Here is a tiny trained network, its code and every weight. The questions are about switching its units off for an input and a class, where a switched-off unit gives its printed mean instead of its output.

import numpy as np


def w(rows, s, z=0):
    codes = np.array(rows[::2]) - 128.0
    scale = np.full(codes.shape[1], s)
    scale[-1] = z or s
    return codes * scale


def f(y):
    return y / 2 * (1 + np.tanh(0.7978845608 * (y + 0.044715 * y**3)))


def log_softmax(a):
    a = a - a.max(-1, keepdims=True)
    return a - np.log(np.exp(a).sum(-1, keepdims=True))


def net(x, mask):
    res = np.array(x, float).reshape(1, 7) / 4 @ E
    y = f(res @ A[0][:, :-1].T + A[0][:, -1])
    res = res + np.where(mask, y, B[0][:, -1]) @ B[0][:, :-1]
    return log_softmax(res[-1] @ U[:, :-1].T + U[:, -1])


A, B = {}, {}
E = w([
[180,83,192,33,72,99,178],'x0',
[46,51,92,206,67,108,129],'x1',
[127,141,122,121,123,2,143],'x2',
[105,128,156,139,142,134,107],'x3',
[196,156,159,152,52,114,38],'x4',
[124,114,151,181,148,143,117],'x5',
[130,198,127,114,88,155,241],'x6',
],0.008)
A[0] = w([
[140,154,133,112,112,124,86,66],'n1',
[107,94,108,141,75,153,135,112],'n2',
[115,98,160,89,108,135,131,30],'n3',
[127,96,187,107,115,128,144,58],'n4',
[55,120,180,140,83,138,113,99],'n5',
[127,99,116,137,193,115,183,42],'n6',
[168,150,136,165,53,142,99,82],'n7',
[115,188,36,155,140,140,95,136],'n8',
[136,91,118,106,102,250,108,53],'n9',
[146,156,150,154,154,39,146,76],'n10',
[169,69,133,113,72,150,167,107],'n11',
[191,140,101,99,177,158,133,161],'n12',
[166,47,88,105,180,99,98,193],'n13',
[121,58,113,132,172,159,203,153],'n14',
[82,126,168,106,136,158,130,182],'n15',
[99,141,164,133,125,91,120,254],'n16',
[122,184,136,158,94,130,203,191],'n17',
[123,95,60,121,86,143,120,108],'n18',
[166,159,160,113,175,143,123,57],'n19',
[160,60,185,106,117,119,155,112],'n20',
[105,95,116,146,82,124,146,85],'n21',
[91,91,106,80,180,141,144,108],'n22',
],0.014,0.0055)
B[0] = w([
[183,68,120,129,147,144,149,155],'n1',
[107,111,117,101,184,76,165,172],'n2',
[129,112,75,181,149,199,133,139],'n3',
[103,141,90,182,113,218,143,159],'n4',
[155,118,149,97,177,116,174,168],'n5',
[192,133,59,111,108,162,90,166],'n6',
[254,130,66,67,164,116,91,203],'n7',
[123,212,161,168,100,230,174,245],'n8',
[44,129,106,104,37,37,91,234],'n9',
[44,132,58,116,88,82,110,183],'n10',
[116,162,162,160,131,165,118,198],'n11',
[106,132,140,137,182,57,153,251],'n12',
[123,43,223,139,116,139,119,231],'n13',
[180,164,111,89,127,98,120,234],'n14',
[155,140,139,138,120,91,113,188],'n15',
[146,173,145,76,113,83,123,203],'n16',
[124,5,218,144,130,134,67,253],'n17',
[121,131,143,141,171,114,160,157],'n18',
[108,91,87,102,185,106,217,202],'n19',
[99,234,116,186,127,202,147,209],'n20',
[108,141,93,106,181,89,162,159],'n21',
[203,125,106,129,122,146,98,194],'n22',
],0.017,0.0074)
U = w([
[214,121,61,70,124,119,93,81],'0',
[44,98,110,93,255,75,233,71],'1',
[67,185,138,181,114,174,150,106],'2',
[23,132,92,92,41,54,95,190],'3',
[104,45,230,127,131,123,102,71],'4',
[113,166,202,93,137,81,126,254],'5',
],0.0086,0.0062)

Each question gives the input, the list of numbers given to net, and the class t.
The units are the neurons (one row each of A and B). Each row of codes is followed by its name. A weight is (code - 128) times the scale printed after its matrix; where a second scale follows, it is the last column's (A, B and U).
mask holds one flag per neuron, in row order. A switched-off neuron (its flag False) gives its mean, the last column of its row in B, instead of its output. The means were averaged over made-up inputs and are rounded, as every weight is.
A unit's drop is (log p(t) with every unit on - log p(t) with that unit switched off) / (log p(t) with every unit on - log p(t) with every unit switched off).
The circuit of an input: a set's keep is (log p(t) with only the set's units on - log p(t) with every unit switched off) / (log p(t) with every unit on - log p(t) with every unit switched off). Starting from the 12 units with the biggest drops (on a tie, the unit counted first), units are removed one at a time, each time the one whose removal leaves the highest keep (on an exact tie, the one counted first), for as long as the keep stays at least 0.8.
circuit, biggest first: the units of the circuit, biggest drop first
unit that matters most: the unit with the biggest drop
top k neurons: the k neurons with the biggest drops, biggest first
drop when u is switched off: that unit's drop, to one decimal
input [2,-1,8,6,2,-7,-1], class 3: unit that matters most => n10
input [-5,3,-7,-4,2,-2,-5], class 3: top 4 neurons => (n9, n20, n17, n11)
input [-7,3,-2,-1,7,-6,-5], class 0: top 4 neurons => (n7, n20, n1, n11)
input [0,8,-8,4,6,-3,8], class 1: top 4 neurons => (n2, n5, n21, n18)
input [-7,5,5,8,7,-5,-5], class 5: circuit, biggest first => (n16, n5)
input [-6,-6,-4,0,1,-7,7], class 4: top 2 neurons => (n17, n20)
input [-4,-8,-8,8,2,2,5], class 1: top 2 neurons => (n19, n12)
input [-3,1,6,5,-3,-7,5], class 3: top 2 neurons => (n10, n13)
input [-3,8,-8,4,3,-8,8], class 1: top 2 neurons => (n2, n5)
input [6,4,6,-6,-5,2,-6], class 2: top 3 neurons => (n20, n17, n9)
input [5,-3,-6,-3,0,-3,6], class 3: top 3 neurons => (n9, n13, n8)
input [5,-2,-5,-2,0,5,6], class 4: top 4 neurons => (n17, n8, n10, n16)
input [8,7,3,0,0,0,-1], class 2: top 2 neurons => (n20, n11)
input [3,4,-6,1,-8,-1,7], class 0: circuit, biggest first => (n14)
input [-8,0,6,7,-6,0,2], class 2: top 3 neurons => (n8, n7, n9)
input [0,-2,4,-1,-2,-7,-3], class 3: circuit, biggest first => (n10, n5)
input [1,-4,0,-7,8,5,2], class 0: drop when n7 is switched off => 0.3
input [7,8,2,-3,-3,-4,-6], class 1: drop when n2 is switched off => 0.6
input [-7,-3,5,-3,0,-3,-4], class 2: drop when n12 is switched off => 0.0
input [8,0,0,-3,-6,-7,-5], class 2: circuit, biggest first => (n20)
